Below are the code and all the weights of a small trained network. Each question names an input and a class and asks about switching units off, where a switched-off unit gives its printed mean instead of its output.

import numpy as np


def w(rows, s, z=0):
    codes = np.array(rows[::2]) - 128.0
    scale = np.full(codes.shape[1], s)
    scale[-1] = z or s
    return codes * scale


def f(y):
    return y / 2 * (1 + np.tanh(0.7978845608 * (y + 0.044715 * y**3)))


def log_softmax(a):
    a = a - a.max(-1, keepdims=True)
    return a - np.log(np.exp(a).sum(-1, keepdims=True))


def net(x, mask):
    res = np.array(x, float).reshape(1, 8) / 4 @ E
    y = f(res @ A[0][:, :-1].T + A[0][:, -1])
    res = res + np.where(mask, y, B[0][:, -1]) @ B[0][:, :-1]
    return log_softmax(res[-1] @ U[:, :-1].T + U[:, -1])


A, B = {}, {}
E = w([
[214,146,201,56,192,8,130,126],'x0',
[129,125,130,128,129,127,127,129],'x1',
[126,129,122,125,130,124,126,131],'x2',
[130,127,124,126,127,125,131,129],'x3',
[184,180,109,209,80,73,61,101],'x4',
[223,44,2,106,129,132,155,68],'x5',
[190,220,83,181,203,165,184,171],'x6',
[59,213,90,84,156,130,130,18],'x7',
],0.0078)
A[0] = w([
[91,158,105,119,132,143,130,53,94],'N0',
[167,201,95,162,215,157,182,172,105],'N1',
[148,153,96,211,78,130,63,96,101],'N2',
[105,179,111,86,145,127,119,47,99],'N3',
[155,77,130,169,94,130,139,195,128],'N4',
[94,188,101,88,146,108,129,48,100],'N5',
[171,161,121,180,88,72,54,98,98],'N6',
[97,61,156,42,185,184,188,138,117],'N7',
[177,161,125,187,84,67,66,87,100],'N8',
[106,177,105,89,137,116,137,42,102],'N9',
[212,54,18,102,124,127,165,58,79],'N10',
[209,149,186,38,196,1,119,118,4],'N11',
[91,65,156,79,71,89,70,93,98],'N12',
[92,66,157,79,76,109,74,84,87],'N13',
[197,66,154,145,90,113,127,199,99],'N14',
],0.0072,0.0031)
B[0] = w([
[144,78,136,144,159,162,88,138,167],'N0',
[193,156,153,199,74,108,186,43,215],'N1',
[86,131,84,76,131,123,158,144,183],'N2',
[163,73,137,160,177,123,99,160,180],'N3',
[143,64,129,150,179,157,79,139,171],'N4',
[170,55,153,162,189,115,91,166,188],'N5',
[100,144,89,74,157,90,174,166,183],'N6',
[108,150,72,69,147,58,178,174,213],'N7',
[107,140,83,70,150,89,168,175,187],'N8',
[163,67,147,164,194,133,88,173,182],'N9',
[63,228,241,112,66,92,65,162,254],'N10',
[44,101,63,115,55,254,83,66,251],'N11',
[208,160,135,196,106,94,192,66,189],'N12',
[195,145,122,183,107,104,180,73,183],'N13',
[160,72,136,165,189,124,84,159,184],'N14',
],0.0087,0.0075)
U = w([
[173,61,137,153,198,124,63,166,89],'0',
[197,145,131,174,97,100,207,60,60],'1',
[69,109,52,125,78,226,98,100,248],'2',
[77,191,248,116,93,90,72,170,140],'3',
[107,130,52,60,156,68,193,181,75],'4',
],0.012,0.0017)

Each question gives the input, the list of numbers given to net, and the class t.
The units are the neurons (one row each of A and B). Each row of codes is followed by its name. A weight is (code - 128) times the scale printed after its matrix; where a second scale follows, it is the last column's (A, B and U).
mask holds one flag per neuron, in row order. A switched-off neuron (its flag False) gives its mean, the last column of its row in B, instead of its output. The means were averaged over made-up inputs and are rounded, as every weight is.
A unit's drop is (log p(t) with every unit on - log p(t) with that unit switched off) / (log p(t) with every unit on - log p(t) with every unit switched off).
The circuit of an input: a set's keep is (log p(t) with only the set's units on - log p(t) with every unit switched off) / (log p(t) with every unit on - log p(t) with every unit switched off). Starting from the 12 units with the biggest drops (on a tie, the unit counted first), units are removed one at a time, each time the one whose removal leaves the highest keep (on an exact tie, the one counted first), for as long as the keep stays at least 0.8.
circuit, biggest first: the units of the circuit, biggest drop first
k most important neurons: the k neurons with the biggest drops, biggest first
drop when u is switched off: that unit's drop, to one decimal
input [-2,8,0,7,4,3,3,0], class 4: 2 most important neurons -> N11, N2
input [0,3,6,8,-7,-3,-4,-2], class 4: circuit, biggest first -> N7
input [-1,4,2,3,7,2,-5,3], class 4: 2 most important neurons -> N8, N6
input [5,-6,4,5,-3,-3,-5,-1], class 1: 3 most important neurons -> N12, N10, N13
input [-6,0,1,-6,1,4,-8,2], class 1: circuit, biggest first -> N12, N13
input [5,-4,4,-2,-6,-4,-5,7], class 0: circuit, biggest first -> N5, N10
input [-3,8,3,-6,8,-5,-8,-4], class 1: 4 most important neurons -> N12, N13, N10, N7
input [-7,-2,-3,1,6,-4,-8,-5], class 1: 3 most important neurons -> N12, N13, N11
input [-4,-1,-6,0,-7,1,5,4], class 4: 4 most important neurons -> N7, N11, N12, N13
input [1,2,-2,2,8,8,-6,-7], class 3: 2 most important neurons -> N10, N7
input [6,2,-7,1,4,4,6,7], class 0: circuit, biggest first -> N5, N9
input [3,3,4,6,-3,2,-6,5], class 1: 4 most important neurons -> N12, N13, N14, N4
input [-4,4,-3,2,-1,7,0,-5], class 3: 2 most important neurons -> N10, N11
input [8,4,-6,-5,-3,5,-6,2], class 2: 2 most important neurons -> N11, N1
input [3,3,-3,2,-5,-7,8,4], class 1: most important neuron -> N1
input [6,8,6,-5,5,-4,8,0], class 1: 2 most important neurons -> N1, N10
input [-5,-2,-4,-6,-1,1,3,5], class 0: circuit, biggest first -> N11, N5, N0
input [-5,8,-6,-6,-8,4,1,4], class 4: drop when N11 is switched off -> 0.4
input [-4,-8,5,-4,-4,1,5,-3], class 1: drop when N1 is switched off -> 0.6
input [7,-3,0,-3,-2,-2,1,-4], class 2: drop when N11 is switched off -> 0.6
input [6,-7,3,1,-8,-3,-6,-8], class 0: circuit, biggest first -> N14
